What each symbol does to the elements:
j808: γ>j750, τ>j509, λ>j925, β>j752
j678: γ>j557, τ>j997, λ>j913, β>j716
j757: γ>j283, τ>j581, λ>j413, β>j122
j502: γ>j626, τ>j631, λ>j645, β>j939
j273: γ>j462, τ>j630, λ>j849, β>j645
j219: γ>j831, τ>j302, λ>j572, β>j94
j626: γ>j645, τ>j502, λ>j630, β>j631
j637: γ>j567, τ>j166, λ>j78, β>j990
j370: γ>j739, τ>j876, λ>j153, β>j155
j894: γ>j542, τ>j942, λ>j329, β>j816
j630: γ>j273, τ>j645, λ>j462, β>j626
j241: γ>j709, τ>j738, λ>j716, β>j608
j278: γ>j943, τ>j713, λ>j68, β>j913
j542: γ>j329, τ>j894, λ>j990, β>j942
j941: γ>j366, τ>j682, λ>j594, β>j114
j709: γ>j716, τ>j241, λ>j997, β>j738
j189: γ>j939, τ>j765, λ>j631, β>j790
j690: γ>j222, τ>j68, λ>j207, β>j943
j122: γ>j581, τ>j78, λ>j757, β>j567
j739: γ>j153, τ>j370, λ>j28, β>j876
j942: γ>j894, τ>j816, λ>j542, β>j643
j210: γ>j519, τ>j758, λ>j135, β>j925
j222: γ>j207, τ>j690, λ>j964, β>j68
j380: γ>j608, τ>j413, λ>j738, β>j283
j594: γ>j60, τ>j366, λ>j218, β>j941
j713: γ>j278, τ>j913, λ>j943, β>j557
j604: γ>j2, τ>j539, λ>j794, β>j218
j752: γ>j509, τ>j28, λ>j808, β>j153
j750: γ>j925, τ>j808, λ>j758, β>j509
j724: γ>j70, τ>j572, λ>j890, β>j831
j155: γ>j876, τ>j628, λ>j370, β>j223
j114: γ>j682, τ>j135, λ>j941, β>j519
j166: γ>j637, τ>j990, λ>j567, β>j329
j925: γ>j758, τ>j750, λ>j210, β>j808
j572: γ>j724, τ>j831, λ>j70, β>j219
j539: γ>j604, τ>j218, λ>j2, β>j60
j223: γ>j628, τ>j545, λ>j155, β>j203
j162: γ>j844, τ>j43, λ>j106, β>j736
j28: γ>j752, τ>j153, λ>j509, β>j739
j876: γ>j370, τ>j155, λ>j739, β>j628
j964: γ>j33, τ>j207, λ>j790, β>j222
j765: γ>j189, τ>j790, λ>j939, β>j33
j70: γ>j890, τ>j724, λ>j736, β>j572
j413: γ>j380, τ>j283, λ>j608, β>j757
j643: γ>j816, τ>j794, λ>j942, β>j2
j68: γ>j690, τ>j943, λ>j222, β>j278
j78: γ>j122, τ>j567, λ>j581, β>j637
j218: γ>j539, τ>j60, λ>j604, β>j594
j645: γ>j630, τ>j626, λ>j273, β>j502
j329: γ>j990, τ>j542, λ>j166, β>j894
j94: γ>j302, τ>j849, λ>j219, β>j462
j943: γ>j68, τ>j278, λ>j690, β>j713
j738: γ>j241, τ>j608, λ>j709, β>j380
j509: γ>j808, τ>j752, λ>j750, β>j28
j939: γ>j631, τ>j189, λ>j502, β>j765
j628: γ>j155, τ>j223, λ>j876, β>j545
j608: γ>j738, τ>j380, λ>j241, β>j413
j831: γ>j572, τ>j219, λ>j724, β>j302
j758: γ>j210, τ>j925, λ>j519, β>j750
j302: γ>j219, τ>j94, λ>j831, β>j849
j794: γ>j643, τ>j2, λ>j816, β>j604
j2: γ>j794, τ>j604, λ>j643, β>j539
j849: γ>j94, τ>j462, λ>j302, β>j273
j33: γ>j790, τ>j964, λ>j765, β>j207
j43: γ>j162, τ>j736, λ>j844, β>j890
j545: γ>j223, τ>j203, λ>j628, β>j106
j716: γ>j997, τ>j709, λ>j678, β>j241
j631: γ>j502, τ>j939, λ>j626, β>j189
j207: γ>j964, τ>j222, λ>j33, β>j690
j816: γ>j942, τ>j643, λ>j894, β>j794
j890: γ>j736, τ>j70, λ>j43, β>j724
j913: γ>j713, τ>j557, λ>j278, β>j678
j997: γ>j678, τ>j716, λ>j557, β>j709
j519: γ>j135, τ>j210, λ>j114, β>j758
j203: γ>j545, τ>j106, λ>j223, β>j844
j790: γ>j765, τ>j33, λ>j189, β>j964
j366: γ>j594, τ>j941, λ>j60, β>j682
j682: γ>j941, τ>j114, λ>j366, β>j135
j462: γ>j849, τ>j273, λ>j94, β>j630
j581: γ>j757, τ>j122, λ>j283, β>j78
j736: γ>j43, τ>j890, λ>j162, β>j70
j990: γ>j166, τ>j329, λ>j637, β>j542
j557: γ>j913, τ>j678, λ>j713, β>j997
j153: γ>j28, τ>j739, λ>j752, β>j370
j60: γ>j218, τ>j594, λ>j539, β>j366
j844: γ>j106, τ>j162, λ>j203, β>j43
j567: γ>j78, τ>j637, λ>j122, β>j166
j135: γ>j114, τ>j519, λ>j682, β>j210
j106: γ>j203, τ>j844, λ>j545, β>j162
j283: γ>j413, τ>j757, λ>j380, β>j581

The rows follow the links: the fewer symbols apart two elements are, the more alike their rows tend to be.

Each row is also shifted at random along 2 hidden directions that mean nothing.

Rows with their elements:
10,-140,-84,2,-151,-22,185,-109,-29,24,23,100,206,22,153,159,7,-132,-2,-50,-82,-151,42,132,-27,145,33 | j794
-32,33,17,90,10,27,-72,57,202,111,22,-69,72,-65,45,-58,42,29,-63,73,20,38,134,-14,-63,-38,151 | j223
-21,115,58,28,22,-10,-243,-71,-68,48,26,-33,54,-38,-47,-163,-8,-75,-41,-14,-54,106,31,-56,62,50,56 | j219
-265,68,-123,-89,-79,13,-167,-9,-125,-107,-21,32,61,-3,81,-79,-97,-51,-3,-44,-24,57,-115,131,-44,61,-145 | j964
-35,109,16,14,32,-45,-238,-77,-9,-5,38,-107,32,-74,-28,-143,-56,-40,-63,-32,-27,107,11,-8,8,60,24 | j94
-98,-50,5,77,22,-14,133,40,204,107,-55,53,-128,95,-56,45,135,142,61,-51,83,-28,115,-43,-40,-75,119 | j758
-43,-127,-15,22,-50,-38,220,-98,-74,17,7,59,47,31,16,159,30,-69,8,-71,-63,-98,7,35,40,99,33 | j2
149,-87,-55,72,45,-36,170,-28,122,84,-46,-70,-84,-54,-62,120,16,14,-27,-78,3,-72,106,17,-3,-6,130 | j682
-26,-39,79,-71,60,37,136,63,-201,-106,29,-11,-45,6,-42,58,-56,-43,14,92,-38,-30,-138,-61,100,-65,-132 | j283
-107,-57,-55,54,9,-20,146,-8,236,93,-46,7,-70,28,-19,87,73,134,7,-37,103,-47,132,-4,-70,-23,111 | j519
-73,105,-20,-15,-6,-68,-249,-80,69,-1,14,-90,87,-92,-13,-146,-71,15,-83,-34,32,116,7,48,-56,96,-20 | j462
155,-86,-92,60,-9,-14,147,-32,168,119,-39,-28,-8,-14,45,93,41,23,-27,-48,3,-71,123,60,-55,35,143 | j135
68,119,79,66,-32,8,-174,-3,31,94,33,96,10,99,1,-126,120,-12,70,50,-32,87,79,-111,50,-14,115 | j890
-14,-27,36,-116,-5,20,21,97,-74,-159,7,65,-38,82,36,11,-52,93,86,82,56,-5,-151,1,-25,-101,-177 | j716
285,-113,13,-64,-4,5,180,-33,-96,-59,59,-62,154,-97,54,129,-114,-73,-86,53,-39,-112,-53,23,-16,81,-47 | j637
-37,30,-80,-102,-10,15,-72,37,-93,-145,-27,-75,15,-85,51,-60,-152,3,-48,10,18,11,-139,115,-50,-16,-168 | j278
-326,111,80,45,-14,-29,-195,-5,93,48,73,80,40,80,-2,-124,94,53,50,46,15,103,75,-79,-16,18,57 | j70
-50,-130,40,12,-28,-63,242,-87,-25,1,3,89,-36,92,-51,165,52,20,75,-43,-2,-104,-12,-43,26,40,-12 | j643
-63,126,29,-19,78,-80,-226,-81,93,-54,-34,-31,-122,8,-129,-159,-22,139,5,-60,95,132,-21,-44,-44,8,-51 | j645
302,-109,82,-30,63,-20,233,-33,-93,-62,58,-58,-21,-33,-82,136,-55,-6,-19,33,10,-69,-77,-76,37,-11,-54 | j166
-40,-23,-32,83,-62,67,40,64,101,170,-21,86,10,41,55,65,134,-43,43,-4,-46,-42,155,23,25,-17,194 | j509
-125,-37,-51,91,-34,2,100,27,205,127,-45,80,-48,72,36,56,126,83,49,-16,65,-46,132,26,-73,-30,123 | j925
-49,115,13,-13,60,-90,-213,-79,91,-54,-3,-55,-43,-48,-91,-163,-45,99,-14,-55,75,119,-33,-9,-50,45,-40 | j630
58,78,-46,-42,-44,8,-165,-32,-171,-101,-51,64,-55,51,-10,-97,-1,-55,60,-74,-51,77,-103,79,65,18,-103 | j790
169,71,87,90,64,26,-76,65,131,128,18,-67,-59,-16,-48,-59,73,49,-8,57,35,69,128,-117,7,-87,159 | j545
165,138,46,10,98,-56,-204,-81,9,-17,-1,-83,-91,-47,-147,-154,-27,48,-23,-58,14,117,-6,-63,25,12,3 | j273

Complete each set of four: the symbols that take the first to the second take the third to the fourth, perhaps in another order.
Answer with the element's name.
A -250,116,99,19,53,-27,-215,-65,2,38,45,-6,-34,-1,-107,-168,40,-13,8,5,-14,114,31,-121,51,-16,54
B 55,119,75,65,-29,10,-213,-40,-44,83,35,53,36,48,-9,-141,102,-95,48,25,-72,107,71,-77,86,10,100
C -76,-122,61,-27,-21,-74,233,-60,57,-32,34,64,33,60,-21,147,9,95,53,-12,71,-107,-36,-18,-83,31,-44
D j329

A -223,-113,-3,47,74,-50,229,-55,32,49,-25,-83,-95,-53,-123,161,8,21,-23,-81,10,-77,47,-25,23,35,61
B -77,-104,-70,36,-3,-28,199,-81,-35,40,-22,-45,35,-53,10,159,-13,-85,-45,-69,-70,-109,57,41,21,93,75
C 46,-112,32,-4,-58,-44,226,-84,-24,-6,25,88,39,78,-4,148,50,0,65,-32,-15,-110,-7,-8,2,72,-10
D j942

A -13,-41,-91,76,-111,57,44,45,131,137,-20,110,74,55,154,56,110,-51,55,0,-40,-67,140,82,-41,39,158
B 209,-70,-67,96,-28,-8,120,18,160,137,-36,45,-22,25,33,83,114,19,19,-53,41,-43,143,37,-9,-4,146
C 102,40,-60,-70,68,26,-87,30,-198,-104,-34,-86,-82,-78,-42,-53,-110,-72,-47,-27,-52,59,-133,44,56,-30,-127
D j964

A -114,-81,-49,51,71,-46,182,-17,186,77,-45,-69,-70,-59,-40,114,13,79,-54,-68,69,-71,103,-8,-60,6,100
B -120,-118,-81,36,-23,-29,206,-91,34,48,-30,-64,42,-89,6,145,-45,-77,-65,-54,-32,-109,70,79,-12,104,65
C -37,-108,-38,47,69,-39,225,-65,25,64,-31,-101,-82,-77,-78,128,5,-21,-54,-86,-17,-89,61,6,38,14,79
D j604

A -31,121,13,-10,51,-91,-229,-87,74,-32,-5,-58,-49,-36,-88,-159,-38,102,-26,-69,72,101,-37,-9,-44,31,-25
B -270,126,22,-2,34,-47,-233,-85,68,14,24,-104,52,-91,-44,-157,-69,19,-77,-20,41,115,8,-20,-47,50,-1
C 24,17,-16,-107,53,36,-34,81,-65,-141,-31,-30,-66,-48,16,-41,-119,54,-15,19,76,26,-153,38,-37,-48,-188
D j68

A 37,116,58,7,113,-67,-199,-75,13,-4,-12,-98,-81,-60,-156,-152,-26,33,-47,-44,40,133,-13,-75,24,12,-6
B -31,142,36,-13,87,-84,-208,-91,77,-38,0,-63,-107,-15,-136,-150,-33,121,-4,-52,88,136,-5,-60,-39,9,-41
C -24,-98,45,-64,29,10,160,12,-95,-96,39,-77,73,-88,-15,110,-111,-26,-60,69,13,-83,-98,-3,-21,-7,-114
D j637

A 77,-79,85,-67,83,0,209,8,-93,-92,42,-91,1,-66,-77,121,-107,26,-43,34,5,-74,-84,-59,22,-25,-99
B 192,-116,4,-30,-78,-47,189,-54,20,-44,45,20,159,-22,66,161,-41,-14,-10,6,5,-140,-49,40,-77,96,-44
C -166,-63,109,-73,111,-15,182,44,-100,-103,32,-91,-61,-23,-106,102,-111,38,-47,54,24,-61,-114,-98,28,-51,-132
D j166

A 167,-28,-6,102,19,10,141,19,129,124,-39,48,-123,73,-57,62,138,57,57,-27,-6,-32,119,-70,30,-53,157
B -15,-42,-42,76,-63,18,68,35,130,136,-41,86,-4,68,69,54,147,33,54,-2,16,-36,141,9,-20,-20,142
C -1,18,3,-109,51,13,-11,103,-45,-152,-16,-39,-102,9,-22,-26,-115,119,-6,41,92,38,-178,20,-60,-101,-208
D j997

A -173,-111,-6,20,0,-32,249,-85,-31,29,-7,13,-46,15,-42,153,23,-32,9,-66,-26,-88,-2,11,39,30,33
B 35,-140,-69,19,-50,-6,219,-98,-56,39,-4,-7,89,-35,50,156,2,-135,-39,-69,-109,-96,50,66,39,116,72
C 133,-125,60,-32,6,-34,205,-38,7,-76,52,-14,71,-13,-13,147,-51,24,-32,35,25,-93,-66,-10,-42,47,-60
D j329

A -189,108,-34,-11,3,-87,-229,-84,117,-29,6,-60,70,-82,-16,-148,-94,64,-64,-37,79,92,9,35,-110,67,-24
B 79,138,24,-27,54,-58,-213,-59,59,-23,-35,-10,-90,1,-115,-165,-19,98,-2,-50,53,116,-27,-27,-12,28,-45
C 6,-64,39,-64,-1,35,125,27,-200,-86,40,-34,73,-39,35,77,-94,-83,-17,70,-68,-75,-120,-8,57,-7,-101
D j122

A -139,108,-23,-12,9,-60,-250,-88,57,0,20,-90,91,-104,-3,-152,-71,-18,-96,-26,11,79,22,29,-54,86,-14
B 230,113,-85,-30,-54,-44,-257,-99,27,2,-3,-30,129,-80,41,-134,-72,-52,-67,-60,-18,68,21,111,-73,112,-11
C 32,41,75,103,104,30,-35,79,149,131,8,-77,-95,-54,-62,-43,66,36,-44,78,18,57,143,-105,31,-100,173
D j203

A 138,26,-21,88,-3,64,-75,60,91,153,21,-69,109,-104,71,-37,31,-112,-97,62,-51,9,162,7,8,-20,180
B 164,46,-11,117,20,56,-73,83,131,164,13,-92,60,-69,34,-35,31,-63,-74,61,-27,23,153,-7,-4,-21,172
C 4,120,-4,-38,11,-78,-209,-71,44,-50,-17,6,-58,9,-67,-158,-10,106,20,-75,74,116,-22,11,-51,41,-49
D j502

A -68,-69,62,-60,49,8,156,17,-130,-103,56,-82,22,-50,-33,91,-136,-10,-59,64,-5,-52,-100,-43,23,-26,-127
B -94,-106,38,-75,26,-28,183,-1,-18,-96,35,-106,88,-86,9,127,-142,23,-72,59,37,-110,-87,-18,-59,13,-108
C 157,61,-41,-52,0,19,-149,-2,-260,-113,-49,-19,-66,-19,-13,-79,-56,-115,-15,-61,-76,59,-125,50,108,13,-101
D j690

A -73,-32,-79,106,-86,76,22,57,86,158,-18,73,70,16,142,42,109,-84,-4,21,-62,-45,162,51,2,17,184
B -126,6,-38,106,-43,99,-2,83,79,149,3,4,51,-42,84,10,79,-94,-21,46,-54,-22,168,15,20,-41,194
C 166,98,-67,-21,-88,-15,-228,-74,-79,-56,-22,87,21,73,42,-128,9,-22,55,-75,-29,82,-81,88,-16,71,-76
D j765

